Here is a tiny trained network, its code and every weight. The questions are about switching its units off for an input and a target symbol, where a switched-off unit gives its printed mean instead of its output.

import numpy as np


def w(rows, s, z=0):
    codes = np.array(rows[::2]) - 128.0
    scale = np.full(codes.shape[1], s)
    scale[-1] = z or s
    return codes * scale


def norm(h):
    return h / np.sqrt((h * h).mean(-1, keepdims=True) + 1e-5)


def f(y):
    return np.maximum(y, 0)


def softmax(a):
    e = np.exp(a - a.max(-1, keepdims=True))
    return e / e.sum(-1, keepdims=True)


def log_softmax(a):
    a = a - a.max(-1, keepdims=True)
    return a - np.log(np.exp(a).sum(-1, keepdims=True))


def net(x, mask):
    ids = ['ΔΩζηστ'.index(c) for c in x.split()]
    T = len(ids)
    res = E[ids] + P[:T]
    q, k, v = (norm(res) @ M[0].T for M in (Q, K, V))
    z = softmax(np.where(np.tri(T) > 0, q @ k.T / 2**0.5, -1e9)) @ v
    res = res + np.where(mask[0], z, O[0][:, -1]) @ O[0][:, :-1]
    y = f(norm(res) @ A[0][:, :-1].T + A[0][:, -1])
    res = res + np.where(mask[1:17], y, B[0][:, -1]) @ B[0][:, :-1]
    return log_softmax(norm(res)[-1] @ U[:, :-1].T + U[:, -1])


Q, K, V, O, A, B = {}, {}, {}, {}, {}, {}
E = w([
[149,117,209,173,104],'Δ',
[24,150,79,194,167],'Ω',
[71,165,177,51,173],'ζ',
[165,83,186,205,116],'η',
[149,107,209,180,106],'σ',
[80,79,180,105,3],'τ',
],0.02)
P = w([
[134,155,110,119,125],'0',
[108,105,101,150,139],'1',
[98,200,63,172,124],'2',
[144,116,167,60,102],'3',
[63,80,89,126,163],'4',
[167,249,90,94,115],'5',
[118,120,171,57,104],'6',
[115,182,59,112,172],'7',
],0.016)
Q[0] = w([
[107,15,86,157,253],'H0',
[177,60,150,17,32],'H0',
],0.011)
K[0] = w([
[112,173,55,173,128],'H0',
[25,5,116,162,182],'H0',
],0.011)
V[0] = w([
[48,169,94,76,173],'H0',
[105,168,229,33,1],'H0',
],0.0056)
O[0] = w([
[238,66,167,171,11,4],'H0',
[46,109,142,239,69,222],'H0',
],0.012,0.0035)
A[0] = w([
[129,142,168,164,167,137],'N0',
[141,157,112,118,183,114],'N1',
[155,154,81,31,162,2],'N2',
[171,118,149,202,25,171],'N3',
[136,98,114,74,217,121],'N4',
[118,125,189,145,204,103],'N5',
[78,100,177,146,139,102],'N6',
[162,172,125,53,75,27],'N7',
[142,210,135,113,181,153],'N8',
[113,163,107,143,223,124],'N9',
[89,150,100,75,117,157],'N10',
[179,121,176,152,250,165],'N11',
[96,119,151,244,104,100],'N12',
[117,97,133,153,153,53],'N13',
[101,66,133,156,139,248],'N14',
[87,147,107,84,78,167],'N15',
],0.013,0.0022)
B[0] = w([
[177,158,142,101,159,192],'N0',
[129,93,205,84,142,165],'N1',
[192,216,226,180,113,147],'N2',
[94,46,119,143,143,221],'N3',
[208,184,161,107,55,183],'N4',
[114,199,138,111,129,212],'N5',
[85,160,105,116,170,209],'N6',
[73,1,78,206,104,146],'N7',
[220,60,160,95,138,189],'N8',
[172,87,100,45,95,216],'N9',
[69,75,125,177,123,164],'N10',
[151,160,171,152,72,217],'N11',
[151,158,133,106,110,254],'N12',
[129,189,156,177,99,154],'N13',
[87,165,109,91,161,201],'N14',
[81,62,159,155,73,176],'N15',
],0.0077,0.0099)
U = w([
[107,79,116,123,229,153],'Δ',
[97,2,114,134,43,252],'Ω',
[200,127,138,12,51,143],'ζ',
[190,20,150,128,140,87],'η',
[113,144,118,112,121,43],'σ',
[80,69,207,213,231,36],'τ',
],0.0075,0.0025)

Each question gives the input, a string of symbols that net reads in full, and the target symbol t.
The units are the heads (2 rows each of Q, K, V and O) and the neurons (one row each of A and B). Each row of codes is followed by its name. A weight is (code - 128) times the scale printed after its matrix; where a second scale follows, it is the last column's (O, A, B and U).
mask holds one flag per unit, heads first, then neurons. A switched-off unit (its flag False) gives its mean, the last column of its rows in O or B, instead of its output. The means were averaged over made-up inputs and are rounded, as every weight is.
A unit's drop is (log p(t) with every unit on - log p(t) with that unit switched off) / (log p(t) with every unit on - log p(t) with every unit switched off).
The circuit of an input: a set's keep is (log p(t) with only the set's units on - log p(t) with every unit switched off) / (log p(t) with every unit on - log p(t) with every unit switched off). Starting from the 12 units with the biggest drops (on a tie, the unit counted first), units are removed one at a time, each time the one whose removal leaves the highest keep (on an exact tie, the one counted first), for as long as the keep stays at least 0.8.
units of the circuit, in order: the units of the circuit, biggest drop first
most important unit: the unit with the biggest drop
k most important neurons: the k neurons with the biggest drops, biggest first
drop when u is switched off: that unit's drop, to one decimal
input τ η σ τ τ σ, target τ: units of the circuit, in order => H0, N9
input η σ η τ σ, target ζ: units of the circuit, in order => H0, N4
input ζ η τ η ζ η τ σ, target ζ: most important unit => N9
input ζ τ Δ, target Ω: units of the circuit, in order => H0, N3
input η η η σ τ Δ σ, target τ: units of the circuit, in order => N9, N4, N6
input τ η ζ η η τ, target Ω: units of the circuit, in order => N7, N10
input η τ Δ, target ζ: units of the circuit, in order => H0, N9, N8
input Ω η Ω η τ η Δ, target τ: units of the circuit, in order => N9, N4, N6
input σ τ Ω τ ζ, target ζ: 2 most important neurons => N4, N3
input σ τ η η ζ, target ζ: 2 most important neurons => N4, N9
input τ η η η τ ζ η Δ, target Ω: drop when N15 is switched off => -0.1
input ζ ζ η ζ η ζ σ σ, target Ω: drop when N4 is switched off => 0.0
input η τ ζ Ω, target Ω: drop when N4 is switched off => -0.1
